Below is a small trained network, with its code and all its weights. Each question gives an input and a target symbol and asks what happens when units are switched off, that is, made to give their printed mean instead of their output.

import numpy as np


def w(rows, s, z=0):
    codes = np.array(rows[::2]) - 128.0
    scale = np.full(codes.shape[1], s)
    scale[-1] = z or s
    return codes * scale


def f(y):
    return np.maximum(y, 0)


def softmax(a):
    e = np.exp(a - a.max(-1, keepdims=True))
    return e / e.sum(-1, keepdims=True)


def log_softmax(a):
    a = a - a.max(-1, keepdims=True)
    return a - np.log(np.exp(a).sum(-1, keepdims=True))


def net(x, mask):
    ids = ['αβγδεζηθλμξπστφψ'.index(c) for c in x.split()]
    T = len(ids)
    res = E[ids] + P[:T]
    r = res
    for j in range(3):
        rows = slice(4 * j, 4 * j + 4)
        q, k, v = (r @ M[0][rows].T for M in (Q, K, V))
        z = softmax(np.where(np.tri(T) > 0, q @ k.T / 4**0.5, -1e9)) @ v
        o = O[0][rows]
        res = res + np.where(mask[j], z, o[:, -1]) @ o[:, :-1]
    y = f(res @ A[0][:, :-1].T + A[0][:, -1])
    res = res + np.where(mask[3:15], y, B[0][:, -1]) @ B[0][:, :-1]
    return log_softmax(res[-1] @ U[:, :-1].T + U[:, -1])


Q, K, V, O, A, B = {}, {}, {}, {}, {}, {}
E = w([
[85,147,161,154,160,65],'α',
[135,118,85,153,133,74],'β',
[115,102,110,178,108,155],'γ',
[79,99,63,68,56,108],'δ',
[78,131,64,45,149,100],'ε',
[192,64,22,55,154,120],'ζ',
[163,80,107,102,161,88],'η',
[157,70,120,140,109,104],'θ',
[149,143,124,162,134,167],'λ',
[147,91,121,198,153,202],'μ',
[145,148,171,162,203,196],'ξ',
[150,89,117,68,143,8],'π',
[82,132,31,185,121,166],'σ',
[96,106,129,190,54,153],'τ',
[149,147,76,151,227,199],'φ',
[56,202,175,40,133,189],'ψ',
],0.018)
P = w([
[254,224,142,106,55,150],'0',
[135,117,97,177,80,131],'1',
[127,113,109,173,89,123],'2',
[116,115,112,165,102,118],'3',
[103,115,108,158,109,122],'4',
[94,109,125,160,118,123],'5',
[99,95,118,141,132,139],'6',
[93,89,124,140,140,143],'7',
[80,96,128,141,150,138],'8',
[84,86,125,128,161,150],'9',
[73,86,140,127,172,151],'10',
[73,79,128,124,175,154],'11',
[66,101,113,144,125,132],'12',
],0.0099)
Q[0] = w([
[144,110,97,162,182,63],'h0',
[167,136,162,108,137,51],'h0',
[108,142,127,146,91,186],'h0',
[110,134,157,3,120,53],'h0',
[130,145,156,92,108,124],'h1',
[119,136,127,134,143,198],'h1',
[107,102,136,119,88,175],'h1',
[160,107,104,196,179,111],'h1',
[147,85,139,118,168,49],'h2',
[129,185,144,121,60,247],'h2',
[62,205,113,183,112,195],'h2',
[188,173,145,178,97,160],'h2',
],0.012)
K[0] = w([
[169,79,132,152,175,134],'h0',
[51,67,92,198,189,107],'h0',
[157,149,161,86,55,168],'h0',
[4,61,114,91,190,116],'h0',
[134,128,174,63,59,117],'h1',
[139,192,145,181,56,166],'h1',
[110,169,180,156,132,146],'h1',
[185,125,87,166,142,95],'h1',
[89,125,155,83,221,118],'h2',
[140,160,120,167,76,110],'h2',
[169,101,132,154,37,132],'h2',
[145,158,139,149,114,148],'h2',
],0.013)
V[0] = w([
[99,123,186,154,44,150],'h0',
[103,100,205,160,127,175],'h0',
[71,96,123,33,18,113],'h0',
[147,154,249,54,143,90],'h0',
[130,86,68,139,162,58],'h1',
[69,128,148,159,174,111],'h1',
[106,133,133,146,66,167],'h1',
[131,100,103,189,151,87],'h1',
[124,114,183,148,70,150],'h2',
[78,174,118,120,177,149],'h2',
[73,101,109,138,179,141],'h2',
[102,215,180,106,125,169],'h2',
],0.011)
O[0] = w([
[125,59,229,19,126,170,182],'h0',
[113,116,193,64,2,190,108],'h0',
[156,102,192,82,177,42,122],'h0',
[252,199,138,78,102,104,50],'h0',
[112,82,172,117,60,147,12],'h1',
[197,160,165,174,113,83,104],'h1',
[110,115,109,121,156,114,255],'h1',
[163,88,125,172,110,98,123],'h1',
[161,111,146,142,151,136,184],'h2',
[92,136,109,184,116,88,58],'h2',
[155,156,103,142,75,76,111],'h2',
[94,93,180,193,142,104,38],'h2',
],0.0097,0.0035)
A[0] = w([
[162,148,184,66,107,55,110],'n0',
[184,72,89,94,106,112,254],'n1',
[188,118,85,86,182,29,127],'n2',
[97,161,150,101,111,196,80],'n3',
[54,71,97,74,133,122,163],'n4',
[190,89,160,118,177,173,154],'n5',
[197,196,84,190,125,176,132],'n6',
[221,102,162,138,174,162,205],'n7',
[107,133,142,1,139,147,139],'n8',
[119,108,95,103,144,163,144],'n9',
[91,126,31,131,199,169,29],'n10',
[108,201,15,160,111,130,176],'n11',
],0.0091,0.0051)
B[0] = w([
[66,194,163,194,170,137,210],'n0',
[27,194,80,135,93,134,186],'n1',
[185,96,255,138,41,134,224],'n2',
[173,95,183,130,141,144,190],'n3',
[164,171,116,86,45,92,230],'n4',
[88,115,84,69,110,96,200],'n5',
[183,228,87,101,144,146,197],'n6',
[90,130,94,100,123,68,203],'n7',
[108,169,103,152,169,144,239],'n8',
[95,156,123,135,103,125,196],'n9',
[91,97,216,177,121,113,249],'n10',
[190,48,131,115,178,160,226],'n11',
],0.0087,0.013)
U = w([
[141,153,60,90,127,121,204],'α',
[98,120,72,179,188,87,192],'β',
[51,111,95,114,100,140,194],'γ',
[143,59,211,87,119,104,123],'δ',
[140,132,139,178,121,104,175],'ε',
[146,130,159,198,173,101,35],'ζ',
[157,152,113,162,143,117,136],'η',
[61,125,64,122,140,87,201],'θ',
[77,156,143,134,177,158,178],'λ',
[144,71,254,99,77,251,93],'μ',
[174,159,113,103,102,192,85],'ξ',
[204,149,152,125,102,115,57],'π',
[40,126,155,246,142,75,3],'σ',
[102,79,114,15,130,149,95],'τ',
[120,143,97,186,176,157,47],'φ',
[105,187,147,109,28,83,115],'ψ',
],0.008,0.005)

Each question gives the input, a string of symbols that net reads in full, and the target symbol t.
The units are the heads (4 rows each of Q, K, V and O) and the neurons (one row each of A and B). Each row of codes is followed by its name. A weight is (code - 128) times the scale printed after its matrix; where a second scale follows, it is the last column's (O, A, B and U).
mask holds one flag per unit, heads first, then neurons. A switched-off unit (its flag False) gives its mean, the last column of its rows in O or B, instead of its output. The means were averaged over made-up inputs and are rounded, as every weight is.
A unit's drop is (log p(t) with every unit on - log p(t) with that unit switched off) / (log p(t) with every unit on - log p(t) with every unit switched off).
The circuit of an input: a set's keep is (log p(t) with only the set's units on - log p(t) with every unit switched off) / (log p(t) with every unit on - log p(t) with every unit switched off). Starting from the 12 units with the biggest drops (on a tie, the unit counted first), units are removed one at a time, each time the one whose removal leaves the highest keep (on an exact tie, the one counted first), for as long as the keep stays at least 0.8.
circuit, biggest first: the units of the circuit, biggest drop first
most important unit: the unit with the biggest drop
k most important neurons: the k neurons with the biggest drops, biggest first
which heads matter: for each layer, one digit per head in row order, 1 if its drop is at least 0.15 and else 0, layers parted by /
input ψ ψ μ δ μ ζ, target γ: most important unit => h1
input φ τ μ μ μ ξ ψ μ μ, target φ: which heads matter => 100
input β μ μ δ σ, target β: 3 most important neurons => n2; n11; n3
input ξ θ φ μ μ, target ξ: which heads matter => 100
input τ μ γ ξ ε μ μ δ σ, target τ: which heads matter => 101
input σ ζ ψ σ μ β μ π ψ μ β, target σ: which heads matter => 101
input β δ μ φ μ θ μ λ μ, target β: circuit, biggest first => h0; n2
input ψ δ δ ψ ε, target δ: circuit, biggest first => h0; n2
input β ψ ζ φ ψ α μ, target β: which heads matter => 100
input η ψ μ μ ξ ε μ π, target ψ: circuit, biggest first => h1; h2
input δ ξ δ μ μ μ ξ ξ μ ε μ ψ ψ, target λ: circuit, biggest first => n8; n0; h0; h1
input ψ β ζ, target σ: circuit, biggest first => h0; n10
input θ μ ψ ψ δ, target ψ: circuit, biggest first => h0; n11; n1
input ζ μ σ ξ μ δ ζ μ μ φ, target ζ: 2 most important neurons => n10; n2
input φ μ δ ψ ψ μ μ π μ ξ μ τ σ, target φ: circuit, biggest first => h0; n11
input ζ μ ζ σ ξ α σ δ μ ψ μ η, target σ: circuit, biggest first => h2
input μ ξ μ μ δ μ μ ψ α σ σ ψ π, target σ: which heads matter => 001
input ξ ψ β η θ ξ, target ξ: circuit, biggest first => h0; n6
input σ μ ξ δ ψ φ ε, target δ: 2 most important neurons => n2; n11
input μ ξ ξ ψ δ α δ μ μ ψ φ, target μ: most important unit => h0
input π μ μ ξ μ ψ ψ ψ φ, target π: circuit, biggest first => h0; n2
input η μ ξ μ ζ ε μ ψ π, target σ: which heads matter => 111
